Below are the code and all the weights of a small trained network. Each question names an input and a target symbol and asks about switching units off, where a switched-off unit gives its printed mean instead of its output.

import numpy as np


def w(rows, s, z=0):
    codes = np.array(rows[::2]) - 128.0
    scale = np.full(codes.shape[1], s)
    scale[-1] = z or s
    return codes * scale


def f(y):
    return np.maximum(y, 0)


def softmax(a):
    e = np.exp(a - a.max(-1, keepdims=True))
    return e / e.sum(-1, keepdims=True)


def log_softmax(a):
    a = a - a.max(-1, keepdims=True)
    return a - np.log(np.exp(a).sum(-1, keepdims=True))


def net(x, mask):
    ids = ['γδλξπφ'.index(c) for c in x.split()]
    T = len(ids)
    res = E[ids] + P[:T]
    r = res
    for j in range(2):
        rows = slice(3 * j, 3 * j + 3)
        q, k, v = (r @ M[0][rows].T for M in (Q, K, V))
        z = softmax(np.where(np.tri(T) > 0, q @ k.T / 3**0.5, -1e9)) @ v
        o = O[0][rows]
        res = res + np.where(mask[j], z, o[:, -1]) @ o[:, :-1]
    y = f(res @ A[0][:, :-1].T + A[0][:, -1])
    res = res + np.where(mask[2:26], y, B[0][:, -1]) @ B[0][:, :-1]
    return log_softmax(res[-1] @ U[:, :-1].T + U[:, -1])


Q, K, V, O, A, B = {}, {}, {}, {}, {}, {}
E = w([
[127,168,136,106],'γ',
[138,58,184,18],'δ',
[165,208,161,127],'λ',
[200,193,116,104],'ξ',
[161,59,251,171],'π',
[35,193,157,103],'φ',
],0.018)
P = w([
[136,207,23,2],'0',
[175,100,202,121],'1',
[171,129,187,140],'2',
[159,139,187,140],'3',
[157,152,184,141],'4',
[145,160,182,137],'5',
[146,170,182,140],'6',
[144,178,177,137],'7',
[143,178,173,142],'8',
[145,187,180,141],'9',
[144,193,178,132],'10',
],0.0085)
Q[0] = w([
[140,101,68,197],'head 0',
[192,177,146,133],'head 0',
[120,251,168,119],'head 0',
[118,57,199,117],'head 1',
[51,135,142,135],'head 1',
[122,37,126,138],'head 1',
],0.014)
K[0] = w([
[144,123,165,150],'head 0',
[158,155,102,116],'head 0',
[102,146,105,70],'head 0',
[115,173,91,75],'head 1',
[69,76,157,124],'head 1',
[111,147,101,3],'head 1',
],0.022)
V[0] = w([
[9,121,90,90],'head 0',
[102,180,198,195],'head 0',
[73,97,227,98],'head 0',
[198,125,111,88],'head 1',
[120,194,119,145],'head 1',
[175,75,122,219],'head 1',
],0.014)
O[0] = w([
[143,133,85,244,169],'head 0',
[251,189,216,142,2],'head 0',
[201,51,101,150,125],'head 0',
[62,107,85,112,231],'head 1',
[113,170,119,159,108],'head 1',
[96,96,217,144,55],'head 1',
],0.011,0.0049)
A[0] = w([
[90,150,149,111,168],'neuron 0',
[158,224,144,87,64],'neuron 1',
[149,102,56,193,50],'neuron 2',
[159,197,156,122,44],'neuron 3',
[185,110,165,128,143],'neuron 4',
[125,132,186,79,52],'neuron 5',
[77,63,178,105,98],'neuron 6',
[199,72,159,97,98],'neuron 7',
[166,176,110,9,169],'neuron 8',
[209,105,110,95,104],'neuron 9',
[49,148,102,204,51],'neuron 10',
[127,99,104,109,192],'neuron 11',
[70,126,161,162,86],'neuron 12',
[194,184,73,89,209],'neuron 13',
[170,139,191,99,56],'neuron 14',
[110,193,76,169,100],'neuron 15',
[168,55,155,168,192],'neuron 16',
[57,147,152,93,10],'neuron 17',
[132,207,79,138,51],'neuron 18',
[168,174,141,64,92],'neuron 19',
[99,152,156,203,108],'neuron 20',
[93,134,101,128,77],'neuron 21',
[103,124,145,124,140],'neuron 22',
[192,201,108,142,59],'neuron 23',
],0.011,0.012)
B[0] = w([
[124,151,118,164,194],'neuron 0',
[89,89,130,112,173],'neuron 1',
[113,60,201,154,179],'neuron 2',
[135,56,77,157,146],'neuron 3',
[115,146,124,67,176],'neuron 4',
[185,144,112,177,165],'neuron 5',
[202,164,131,201,183],'neuron 6',
[254,104,100,81,172],'neuron 7',
[100,104,182,204,249],'neuron 8',
[9,116,77,143,168],'neuron 9',
[172,121,72,43,181],'neuron 10',
[71,161,180,150,187],'neuron 11',
[97,154,41,181,162],'neuron 12',
[200,188,95,159,229],'neuron 13',
[160,169,40,106,163],'neuron 14',
[213,85,145,118,183],'neuron 15',
[96,187,149,65,199],'neuron 16',
[139,59,92,15,169],'neuron 17',
[92,88,191,96,167],'neuron 18',
[121,81,183,153,173],'neuron 19',
[189,121,80,152,165],'neuron 20',
[131,158,126,62,155],'neuron 21',
[142,150,140,128,158],'neuron 22',
[77,116,173,175,164],'neuron 23',
],0.0076,0.016)
U = w([
[93,255,32,155,144],'γ',
[117,120,88,198,24],'δ',
[80,71,82,136,130],'λ',
[124,135,137,92,83],'ξ',
[37,181,138,79,95],'π',
[47,140,184,173,253],'φ',
],0.0083,0.006)

Each question gives the input, a string of symbols that net reads in full, and the target symbol t.
The units are the heads (3 rows each of Q, K, V and O) and the neurons (one row each of A and B). Each row of codes is followed by its name. A weight is (code - 128) times the scale printed after its matrix; where a second scale follows, it is the last column's (O, A, B and U).
mask holds one flag per unit, heads first, then neurons. A switched-off unit (its flag False) gives its mean, the last column of its rows in O or B, instead of its output. The means were averaged over made-up inputs and are rounded, as every weight is.
A unit's drop is (log p(t) with every unit on - log p(t) with that unit switched off) / (log p(t) with every unit on - log p(t) with every unit switched off).
The circuit of an input: a set's keep is (log p(t) with only the set's units on - log p(t) with every unit switched off) / (log p(t) with every unit on - log p(t) with every unit switched off). Starting from the 12 units with the biggest drops (on a tie, the unit counted first), units are removed one at a time, each time the one whose removal leaves the highest keep (on an exact tie, the one counted first), for as long as the keep stays at least 0.8.
units of the circuit, in order: the units of the circuit, biggest drop first
most important unit: the unit with the biggest drop
k most important neurons: the k neurons with the biggest drops, biggest first
drop of u: that unit's drop, to one decimal
input π φ π λ, target ξ: units of the circuit, in order -> [head 1; head 0; neuron 7]
input π ξ λ γ φ φ δ, target γ: 4 most important neurons -> [neuron 13; neuron 9; neuron 14; neuron 2]
input γ γ φ ξ λ γ λ ξ ξ φ δ, target γ: most important unit -> head 1
input π π λ γ δ δ π π φ φ, target ξ: units of the circuit, in order -> [head 0; head 1; neuron 7; neuron 8]
input φ γ ξ ξ γ, target δ: units of the circuit, in order -> [head 0; neuron 2]
input φ λ γ ξ δ δ λ π ξ λ π, target δ: units of the circuit, in order -> [head 1; neuron 3; neuron 23; head 0]
input δ δ π δ γ δ γ π, target λ: units of the circuit, in order -> [head 1; head 0]
input ξ φ π φ ξ π, target π: units of the circuit, in order -> [head 1; head 0]
input π ξ γ φ δ ξ π ξ γ, target ξ: 2 most important neurons -> [neuron 7; neuron 14]
input λ φ ξ ξ ξ δ, target φ: units of the circuit, in order -> [head 0; neuron 8; neuron 10]
input λ π π δ φ λ, target φ: 3 most important neurons -> [neuron 13; neuron 10; neuron 7]
input φ λ φ φ γ ξ π π δ, target δ: 4 most important neurons -> [neuron 13; neuron 2; neuron 15; neuron 23]
input π π λ γ ξ δ γ ξ, target ξ: 2 most important neurons -> [neuron 14; neuron 7]
input ξ λ π π λ γ δ λ φ γ, target π: most important unit -> neuron 17
input φ ξ γ ξ φ π π γ γ ξ δ, target δ: 3 most important neurons -> [neuron 13; neuron 2; neuron 15]
input φ λ γ, target δ: 3 most important neurons -> [neuron 2; neuron 20; neuron 15]
input δ λ ξ π λ π ξ γ φ, target λ: drop of head 0 -> 1.1
input π ξ λ φ π γ π ξ λ π, target ξ: drop of neuron 4 -> 0.1
input λ γ λ ξ ξ ξ φ ξ ξ ξ δ, target φ: drop of head 1 -> 0.2
input π ξ π, target ξ: units of the circuit, in order -> [head 0]
